Below is a small trained network, with its code and all its weights. Each question gives an input and a target symbol and asks what happens when units are switched off, that is, made to give their printed mean instead of their output.

import numpy as np


def w(rows, s, z=0):
    codes = np.array(rows[::2]) - 128.0
    scale = np.full(codes.shape[1], s)
    scale[-1] = z or s
    return codes * scale


def norm(h):
    return h / np.sqrt((h * h).mean(-1, keepdims=True) + 1e-5)


def f(y):
    return y / 2 * (1 + np.tanh(0.7978845608 * (y + 0.044715 * y**3)))


def softmax(a):
    e = np.exp(a - a.max(-1, keepdims=True))
    return e / e.sum(-1, keepdims=True)


def log_softmax(a):
    a = a - a.max(-1, keepdims=True)
    return a - np.log(np.exp(a).sum(-1, keepdims=True))


def net(x, mask):
    ids = ['αγδεζλπστφ'.index(c) for c in x.split()]
    T = len(ids)
    res = E[ids] + P[:T]
    r = norm(res)
    for j in range(2):
        rows = slice(3 * j, 3 * j + 3)
        q, k, v = (r @ M[0][rows].T for M in (Q, K, V))
        z = softmax(np.where(np.tri(T) > 0, q @ k.T / 3**0.5, -1e9)) @ v
        o = O[0][rows]
        res = res + np.where(mask[j], z, o[:, -1]) @ o[:, :-1]
    y = f(norm(res) @ A[0][:, :-1].T + A[0][:, -1])
    res = res + np.where(mask[2:18], y, B[0][:, -1]) @ B[0][:, :-1]
    return log_softmax(norm(res)[-1] @ U[:, :-1].T + U[:, -1])


Q, K, V, O, A, B = {}, {}, {}, {}, {}, {}
E = w([
[159,83,251,128],'α',
[157,119,117,215],'γ',
[56,117,174,156],'δ',
[107,77,80,150],'ε',
[123,146,58,113],'ζ',
[99,138,117,178],'λ',
[42,181,145,237],'π',
[110,244,105,120],'σ',
[105,155,128,166],'τ',
[98,50,108,159],'φ',
],0.019)
P = w([
[30,134,2,120],'0',
[101,118,112,162],'1',
[137,146,124,166],'2',
[149,155,138,151],'3',
[161,163,145,150],'4',
[167,165,151,150],'5',
[175,160,155,146],'6',
[173,175,164,138],'7',
],0.0077)
Q[0] = w([
[216,146,28,130],'H0',
[96,37,254,153],'H0',
[239,211,163,117],'H0',
[139,62,138,153],'H1',
[203,95,135,85],'H1',
[125,159,82,244],'H1',
],0.0096)
K[0] = w([
[115,122,84,153],'H0',
[127,164,173,5],'H0',
[137,116,105,146],'H0',
[113,54,169,98],'H1',
[118,128,140,151],'H1',
[195,72,177,110],'H1',
],0.012)
V[0] = w([
[27,88,118,103],'H0',
[83,102,102,169],'H0',
[254,44,132,181],'H0',
[207,122,172,32],'H1',
[121,242,187,93],'H1',
[109,160,114,194],'H1',
],0.0077)
O[0] = w([
[66,131,92,180,127],'H0',
[210,202,117,99,196],'H0',
[221,8,205,107,133],'H0',
[224,38,255,150,2],'H1',
[184,107,130,153,88],'H1',
[105,82,145,36,207],'H1',
],0.0068,0.0071)
A[0] = w([
[153,141,163,101,139],'N0',
[141,121,151,161,116],'N1',
[106,137,89,55,163],'N2',
[105,143,116,160,133],'N3',
[124,157,101,134,79],'N4',
[8,120,131,146,254],'N5',
[101,147,103,152,124],'N6',
[180,70,174,123,148],'N7',
[122,126,88,117,116],'N8',
[140,89,121,147,126],'N9',
[172,140,108,173,114],'N10',
[32,153,106,68,95],'N11',
[112,103,71,129,161],'N12',
[113,130,73,126,142],'N13',
[125,169,125,193,218],'N14',
[137,146,159,124,161],'N15',
],0.017,0.0047)
B[0] = w([
[167,113,101,225,131],'N0',
[133,189,112,121,132],'N1',
[80,214,155,179,199],'N2',
[91,149,181,105,179],'N3',
[138,129,142,112,174],'N4',
[125,31,74,100,246],'N5',
[122,179,172,113,196],'N6',
[80,196,136,147,147],'N7',
[115,172,196,170,162],'N8',
[144,167,95,58,127],'N9',
[125,91,106,113,168],'N10',
[81,254,109,73,231],'N11',
[154,148,166,117,184],'N12',
[126,156,142,134,204],'N13',
[127,94,129,111,247],'N14',
[170,76,74,136,135],'N15',
],0.008,0.011)
U = w([
[104,102,219,247,58],'α',
[149,98,76,217,64],'γ',
[167,61,28,94,101],'δ',
[212,126,68,29,45],'ε',
[138,177,213,109,146],'ζ',
[121,80,112,187,28],'λ',
[83,80,103,215,2],'π',
[54,159,49,157,217],'σ',
[142,73,123,159,53],'τ',
[116,58,100,129,28],'φ',
],0.011,0.0051)

Each question gives the input, a string of symbols that net reads in full, and the target symbol t.
The units are the heads (3 rows each of Q, K, V and O) and the neurons (one row each of A and B). Each row of codes is followed by its name. A weight is (code - 128) times the scale printed after its matrix; where a second scale follows, it is the last column's (O, A, B and U).
mask holds one flag per unit, heads first, then neurons. A switched-off unit (its flag False) gives its mean, the last column of its rows in O or B, instead of its output. The means were averaged over made-up inputs and are rounded, as every weight is.
A unit's drop is (log p(t) with every unit on - log p(t) with that unit switched off) / (log p(t) with every unit on - log p(t) with every unit switched off).
The circuit of an input: a set's keep is (log p(t) with only the set's units on - log p(t) with every unit switched off) / (log p(t) with every unit on - log p(t) with every unit switched off). Starting from the 12 units with the biggest drops (on a tie, the unit counted first), units are removed one at a time, each time the one whose removal leaves the highest keep (on an exact tie, the one counted first), for as long as the keep stays at least 0.8.
circuit, biggest first: the units of the circuit, biggest drop first
most important unit: the unit with the biggest drop
k most important neurons: the k neurons with the biggest drops, biggest first
drop of u: that unit's drop, to one decimal
input α γ ε, target ε: circuit, biggest first -> [N9 H1 H0]
input γ π α γ τ δ φ ε, target ζ: circuit, biggest first -> [N12 H1]
input ζ γ ζ δ τ γ γ, target ε: most important unit -> N2
input σ φ γ γ, target ζ: 3 most important neurons -> [N5 N3 N6]
input σ ζ γ ζ, target ζ: circuit, biggest first -> [N5 H0]
input τ γ α γ σ ε τ, target γ: 2 most important neurons -> [N11 N5]
input ε γ σ α, target α: 4 most important neurons -> [N11 N7 N0 N5]
input α ζ γ, target γ: 2 most important neurons -> [N11 N5]
input γ σ δ γ σ γ γ, target δ: 2 most important neurons -> [N2 N11]
input γ γ γ, target ε: 2 most important neurons -> [N2 N5]
input σ γ γ, target ζ: drop of N12 -> 0.2
input τ γ λ γ γ ε γ, target δ: drop of N2 -> 0.3
input σ σ τ σ α ε, target ε: drop of N0 -> 0.1
input τ γ γ γ λ α, target α: drop of N0 -> 0.4
